Below is a small trained network, with its code and all its weights. Each question gives an input and a class and asks what happens when units are switched off, that is, made to give their printed mean instead of their output.

import numpy as np


def w(rows, s, z=0):
    codes = np.array(rows[::2]) - 128.0
    scale = np.full(codes.shape[1], s)
    scale[-1] = z or s
    return codes * scale


def f(y):
    return y / 2 * (1 + np.tanh(0.7978845608 * (y + 0.044715 * y**3)))


def log_softmax(a):
    a = a - a.max(-1, keepdims=True)
    return a - np.log(np.exp(a).sum(-1, keepdims=True))


def net(x, mask):
    res = np.array(x, float).reshape(1, 8) / 4 @ E
    y = f(res @ A[0][:, :-1].T + A[0][:, -1])
    res = res + np.where(mask, y, B[0][:, -1]) @ B[0][:, :-1]
    return log_softmax(res[-1] @ U[:, :-1].T + U[:, -1])


A, B = {}, {}
E = w([
[128,2,148,101,209,171,122,195,136,183],'x0',
[131,63,116,199,31,137,156,81,122,117],'x1',
[75,121,44,163,214,139,87,70,133,119],'x2',
[168,144,187,206,122,198,17,174,78,112],'x3',
[197,125,102,113,169,219,196,124,70,51],'x4',
[87,108,40,102,66,139,96,247,128,86],'x5',
[131,128,126,127,129,126,125,128,129,128],'x6',
[180,190,63,188,141,136,184,142,94,248],'x7',
],0.0065)
A[0] = w([
[117,64,131,149,165,139,142,154,122,142,68],'N0',
[98,135,132,129,106,102,101,137,154,167,89],'N1',
[150,126,98,127,155,177,196,109,116,61,61],'N2',
[65,131,161,122,105,83,92,130,146,176,37],'N3',
[141,139,155,178,112,150,72,138,121,128,113],'N4',
[117,75,121,174,95,122,140,96,128,126,81],'N5',
[144,133,177,129,157,131,141,87,124,131,130],'N6',
[128,61,124,176,78,137,151,91,130,114,90],'N7',
[109,198,158,73,184,115,105,163,123,126,136],'N8',
[111,125,151,120,130,136,103,115,151,100,51],'N9',
[132,106,149,101,126,109,111,111,131,94,49],'N10',
[105,111,120,94,124,116,169,116,126,144,111],'N11',
[100,129,123,139,120,73,82,119,136,169,118],'N12',
[130,158,97,161,124,122,163,158,115,192,70],'N13',
[157,147,93,145,135,161,152,146,122,194,97],'N14',
[107,122,70,129,141,127,97,122,121,120,109],'N15',
[120,81,122,172,77,129,150,105,127,132,96],'N16',
[120,131,110,140,116,139,115,172,129,114,62],'N17',
[123,76,145,124,150,136,130,144,133,159,3],'N18',
[87,117,113,86,118,105,176,109,140,147,111],'N19',
[145,126,192,127,144,105,126,63,128,149,106],'N20',
[115,112,85,117,98,102,111,184,125,115,112],'N21',
[140,141,164,176,132,164,49,152,121,137,53],'N22',
[132,246,106,143,81,91,117,89,126,47,17],'N23',
[79,120,59,171,189,142,84,68,123,108,94],'N24',
[98,135,75,110,84,120,113,178,130,117,94],'N25',
[140,133,164,145,152,113,133,111,133,133,65],'N26',
[127,82,134,124,136,152,133,149,134,165,54],'N27',
[145,139,148,159,128,150,93,144,134,119,61],'N28',
[146,63,130,125,150,135,130,142,140,150,43],'N29',
[142,143,90,119,131,174,160,159,107,81,100],'N30',
[122,119,110,101,129,102,176,120,139,127,87],'N31',
[140,139,193,99,77,107,157,174,119,149,78],'N32',
[155,148,130,109,159,169,153,133,115,78,130],'N33',
[125,127,145,135,145,126,153,102,139,130,66],'N34',
[129,118,110,116,103,136,129,137,145,125,66],'N35',
[127,108,137,107,128,105,103,112,121,84,59],'N36',
[118,115,98,92,126,90,156,111,142,129,77],'N37',
[144,115,151,130,144,127,120,66,126,157,88],'N38',
[100,132,130,124,115,84,97,132,131,161,69],'N39',
[64,106,180,100,120,120,119,121,135,79,100],'N40',
[164,138,187,97,83,141,175,164,123,127,86],'N41',
[117,184,140,78,184,115,128,157,143,125,71],'N42',
[136,174,107,139,111,119,135,124,120,143,58],'N43',
[124,110,108,91,117,86,144,114,163,153,79],'N44',
[121,126,121,103,138,92,170,128,146,126,104],'N45',
[120,105,148,96,136,137,121,112,131,55,77],'N46',
[159,65,134,103,157,118,113,147,116,160,29],'N47',
],0.013,0.0033)
B[0] = w([
[82,127,168,85,119,164,111,107,154,166,184],'N0',
[187,100,165,123,136,148,163,134,120,140,175],'N1',
[193,74,208,132,122,133,156,147,78,152,221],'N2',
[218,79,189,131,127,151,171,133,97,171,195],'N3',
[86,124,127,113,129,70,144,138,51,94,199],'N4',
[173,159,61,87,116,139,119,133,117,137,184],'N5',
[109,124,117,146,120,178,172,158,150,81,200],'N6',
[171,158,24,73,115,132,128,135,105,156,206],'N7',
[174,162,4,70,93,138,123,135,106,147,204],'N8',
[123,131,137,176,127,112,123,127,119,160,142],'N9',
[120,136,125,180,133,126,108,133,132,159,149],'N10',
[97,127,130,121,126,103,117,125,88,101,170],'N11',
[207,91,200,131,122,159,152,133,103,145,197],'N12',
[118,123,101,228,146,115,91,136,151,182,214],'N13',
[100,124,111,239,126,104,108,134,133,189,216],'N14',
[138,155,144,144,142,119,122,128,170,77,162],'N15',
[178,157,53,76,124,135,110,139,110,150,196],'N16',
[103,133,120,128,133,139,169,129,136,97,156],'N17',
[104,129,161,84,112,158,118,103,135,157,161],'N18',
[81,129,133,130,125,83,114,133,70,92,194],'N19',
[84,143,105,160,133,201,179,155,171,64,222],'N20',
[99,145,107,156,140,183,170,145,163,72,200],'N21',
[68,110,130,125,118,60,132,113,35,79,212],'N22',
[31,97,181,34,138,185,95,101,156,209,254],'N23',
[190,163,178,109,135,33,78,109,234,59,226],'N24',
[98,142,103,148,130,193,181,141,167,70,205],'N25',
[114,119,115,129,133,151,153,141,143,101,152],'N26',
[96,128,156,106,132,153,105,100,145,157,167],'N27',
[103,129,138,120,129,96,131,128,84,106,157],'N28',
[83,132,158,75,125,157,124,113,137,170,172],'N29',
[158,105,168,139,129,171,181,138,116,109,196],'N30',
[94,122,143,136,125,101,115,116,83,98,173],'N31',
[176,157,149,121,156,72,79,97,211,71,199],'N32',
[186,87,147,120,111,133,157,130,92,156,200],'N33',
[114,135,132,140,129,147,136,144,124,99,149],'N34',
[123,148,124,131,136,136,130,135,136,113,132],'N35',
[122,131,126,182,139,126,114,130,127,166,147],'N36',
[94,134,141,128,132,90,134,126,84,100,171],'N37',
[111,131,111,147,131,163,153,160,154,82,190],'N38',
[180,94,158,124,126,157,159,127,115,138,165],'N39',
[108,129,91,238,143,110,102,132,145,201,194],'N40',
[178,144,179,114,149,61,88,102,205,77,206],'N41',
[174,155,33,89,101,136,116,123,116,140,181],'N42',
[103,122,131,153,135,135,104,120,142,175,165],'N43',
[100,112,147,116,118,92,130,134,75,107,174],'N44',
[102,130,129,126,127,105,102,130,79,100,168],'N45',
[119,130,118,221,135,106,118,132,127,199,182],'N46',
[81,122,162,73,127,155,125,107,152,166,175],'N47',
],0.022,0.0075)
U = w([
[3,112,182,28,156,191,85,71,166,203,47],'0',
[204,56,203,128,146,144,194,152,87,147,205],'1',
[23,123,135,116,147,41,123,130,18,58,74],'2',
[81,131,97,246,186,105,86,151,158,214,67],'3',
[162,172,171,98,191,56,75,94,238,56,121],'4',
[54,147,105,144,166,218,221,190,179,43,128],'5',
[163,178,10,46,106,137,109,136,104,166,249],'6',
],0.007,0.0018)

Each question gives the input, the list of numbers given to net, and the class t.
The units are the neurons (one row each of A and B). Each row of codes is followed by its name. A weight is (code - 128) times the scale printed after its matrix; where a second scale follows, it is the last column's (A, B and U).
mask holds one flag per neuron, in row order. A switched-off neuron (its flag False) gives its mean, the last column of its row in B, instead of its output. The means were averaged over made-up inputs and are rounded, as every weight is.
A unit's drop is (log p(t) with every unit on - log p(t) with that unit switched off) / (log p(t) with every unit on - log p(t) with every unit switched off).
The circuit of an input: a set's keep is (log p(t) with only the set's units on - log p(t) with every unit switched off) / (log p(t) with every unit on - log p(t) with every unit switched off). Starting from the 12 units with the biggest drops (on a tie, the unit counted first), units are removed one at a time, each time the one whose removal leaves the highest keep (on an exact tie, the one counted first), for as long as the keep stays at least 0.8.
circuit, biggest first: the units of the circuit, biggest drop first
unit that matters most: the unit with the biggest drop
k most important neurons: the k neurons with the biggest drops, biggest first
drop of u: that unit's drop, to one decimal
input [0,-3,-8,3,0,-8,-6,-8], class 3: circuit, biggest first	[N40]
input [-6,1,2,8,-4,7,-7,1], class 2: 2 most important neurons	[N22 N4]
input [7,-3,2,-1,-1,-5,2,-8], class 3: 2 most important neurons	[N40 N46]
input [1,6,0,-6,-3,4,5,-2], class 2: 3 most important neurons	[N19 N44 N37]
input [-3,-2,1,7,-7,3,-6,1], class 1: 2 most important neurons	[N3 N12]
input [-3,7,-5,1,8,8,-6,-2], class 1: 3 most important neurons	[N2 N33 N20]
input [1,-6,3,4,6,2,0,4], class 1: 3 most important neurons	[N30 N2 N33]
input [3,4,8,8,6,-2,3,4], class 2: 2 most important neurons	[N22 N4]
input [-7,7,-2,-2,-1,6,4,-1], class 0: 2 most important neurons	[N23 N8]
input [-7,-7,6,6,-3,8,1,-2], class 5: 4 most important neurons	[N25 N21 N15 N17]
input [-3,-4,5,-6,6,-8,8,-6], class 5: 3 most important neurons	[N20 N6 N38]
input [6,6,-7,1,3,-2,-5,-7], class 3: 4 most important neurons	[N40 N46 N24 N23]
input [-2,-4,8,-5,7,-3,-8,-3], class 4: 2 most important neurons	[N24 N3]
input [3,-2,4,6,-6,-6,-8,-6], class 1: 3 most important neurons	[N3 N12 N19]
input [8,-8,-5,-7,2,4,0,2], class 0: unit that matters most	N47
input [-6,2,6,-2,0,0,-2,3], class 0: 2 most important neurons	[N23 N41]
input [-2,-2,-6,-8,6,5,4,-8], class 2: 2 most important neurons	[N19 N37]
input [-8,2,-4,-6,7,0,0,-5], class 0: drop of N23	4.4
input [-2,-3,8,1,5,1,-6,3], class 4: drop of N24	2.4
input [-6,-7,7,-3,-8,4,4,-7], class 1: circuit, biggest first	[N3]
input [-4,-2,8,4,0,7,-3,-3], class 4: drop of N24	4.6
input [3,4,7,0,-1,6,1,-4], class 4: drop of N17	0.0
